Here is a tiny trained network, its code and every weight. The questions are about switching its units off for an input and a class, where a switched-off unit gives its printed mean instead of its output.

import numpy as np


def w(rows, s, z=0):
    codes = np.array(rows[::2]) - 128.0
    scale = np.full(codes.shape[1], s)
    scale[-1] = z or s
    return codes * scale


def f(y):
    return np.maximum(y, 0)


def log_softmax(a):
    a = a - a.max(-1, keepdims=True)
    return a - np.log(np.exp(a).sum(-1, keepdims=True))


def net(x, mask):
    res = np.array(x, float).reshape(1, 3) / 4 @ E
    y = f(res @ A[0][:, :-1].T + A[0][:, -1])
    res = res + np.where(mask, y, B[0][:, -1]) @ B[0][:, :-1]
    return log_softmax(res[-1] @ U[:, :-1].T + U[:, -1])


A, B = {}, {}
E = w([
[140,63,53],'x0',
[254,104,152],'x1',
[114,57,189],'x2',
],0.0091)
A[0] = w([
[128,151,156,82],'neuron 1',
[88,144,135,150],'neuron 2',
[101,113,102,109],'neuron 3',
[122,125,124,251],'neuron 4',
[81,90,70,122],'neuron 5',
[175,90,97,118],'neuron 6',
[97,153,144,116],'neuron 7',
[55,138,107,65],'neuron 8',
[79,99,78,99],'neuron 9',
[55,5,235,124],'neuron 10',
[83,184,205,134],'neuron 11',
[137,165,120,101],'neuron 12',
[140,165,71,101],'neuron 13',
[132,212,175,111],'neuron 14',
[113,53,15,18],'neuron 15',
[102,131,135,93],'neuron 16',
[205,145,150,64],'neuron 17',
[178,137,159,77],'neuron 18',
[126,193,216,1],'neuron 19',
[140,229,71,111],'neuron 20',
[126,165,170,231],'neuron 21',
[71,101,131,89],'neuron 22',
[154,94,95,103],'neuron 23',
[80,118,106,71],'neuron 24',
[74,171,165,118],'neuron 25',
[214,87,105,97],'neuron 26',
[128,95,91,226],'neuron 27',
[149,198,18,105],'neuron 28',
[91,127,96,170],'neuron 29',
[78,122,108,85],'neuron 30',
[186,170,192,110],'neuron 31',
[131,49,29,157],'neuron 32',
[114,31,172,49],'neuron 33',
],0.017,0.0079)
B[0] = w([
[131,102,138,141],'neuron 1',
[133,157,147,167],'neuron 2',
[109,134,146,150],'neuron 3',
[217,191,137,208],'neuron 4',
[89,108,178,181],'neuron 5',
[89,117,172,177],'neuron 6',
[95,128,150,154],'neuron 7',
[92,174,145,167],'neuron 8',
[88,137,159,170],'neuron 9',
[103,134,18,252],'neuron 10',
[142,63,170,204],'neuron 11',
[100,105,110,142],'neuron 12',
[107,125,83,156],'neuron 13',
[133,66,134,186],'neuron 14',
[112,2,168,187],'neuron 15',
[101,132,133,139],'neuron 16',
[76,169,139,178],'neuron 17',
[89,148,143,163],'neuron 18',
[109,25,164,170],'neuron 19',
[112,132,48,185],'neuron 20',
[223,135,154,209],'neuron 21',
[101,145,141,163],'neuron 22',
[112,89,158,160],'neuron 23',
[93,147,144,152],'neuron 24',
[70,124,173,179],'neuron 25',
[63,175,155,200],'neuron 26',
[237,163,151,201],'neuron 27',
[86,124,39,190],'neuron 28',
[154,165,137,175],'neuron 29',
[100,157,142,156],'neuron 30',
[94,116,173,196],'neuron 31',
[173,63,168,225],'neuron 32',
[68,101,66,180],'neuron 33',
],0.053,0.012)
U = w([
[133,38,136,155],'0',
[74,141,154,158],'1',
[111,74,2,50],'2',
[208,126,117,231],'3',
[137,113,106,2],'4',
],0.013,0.005)

Each question gives the input, the list of numbers given to net, and the class t.
The units are the neurons (one row each of A and B). Each row of codes is followed by its name. A weight is (code - 128) times the scale printed after its matrix; where a second scale follows, it is the last column's (A, B and U).
mask holds one flag per neuron, in row order. A switched-off neuron (its flag False) gives its mean, the last column of its row in B, instead of its output. The means were averaged over made-up inputs and are rounded, as every weight is.
A unit's drop is (log p(t) with every unit on - log p(t) with that unit switched off) / (log p(t) with every unit on - log p(t) with every unit switched off).
unit that matters most: the unit with the biggest drop
k most important neurons: the k neurons with the biggest drops, biggest first
drop when u is switched off: that unit's drop, to one decimal
input [5,-1,8], class 2: unit that matters most : neuron 10
input [3,-7,7], class 1: 3 most important neurons : [neuron 5; neuron 9; neuron 8]
input [-3,8,8], class 1: 2 most important neurons : [neuron 26; neuron 31]
input [-5,1,-6], class 2: 2 most important neurons : [neuron 20; neuron 28]
input [3,-2,-4], class 2: 3 most important neurons : [neuron 28; neuron 21; neuron 20]
input [2,6,-7], class 2: 2 most important neurons : [neuron 28; neuron 20]
input [0,5,-5], class 1: 2 most important neurons : [neuron 10; neuron 26]
input [1,2,3], class 3: 2 most important neurons : [neuron 28; neuron 20]
input [-1,2,-3], class 3: 2 most important neurons : [neuron 10; neuron 33]
input [-4,-2,8], class 2: drop when neuron 10 is switched off : 0.9
input [0,0,0], class 3: drop when neuron 2 is switched off : 0.0
input [0,4,0], class 1: drop when neuron 26 is switched off : 0.1
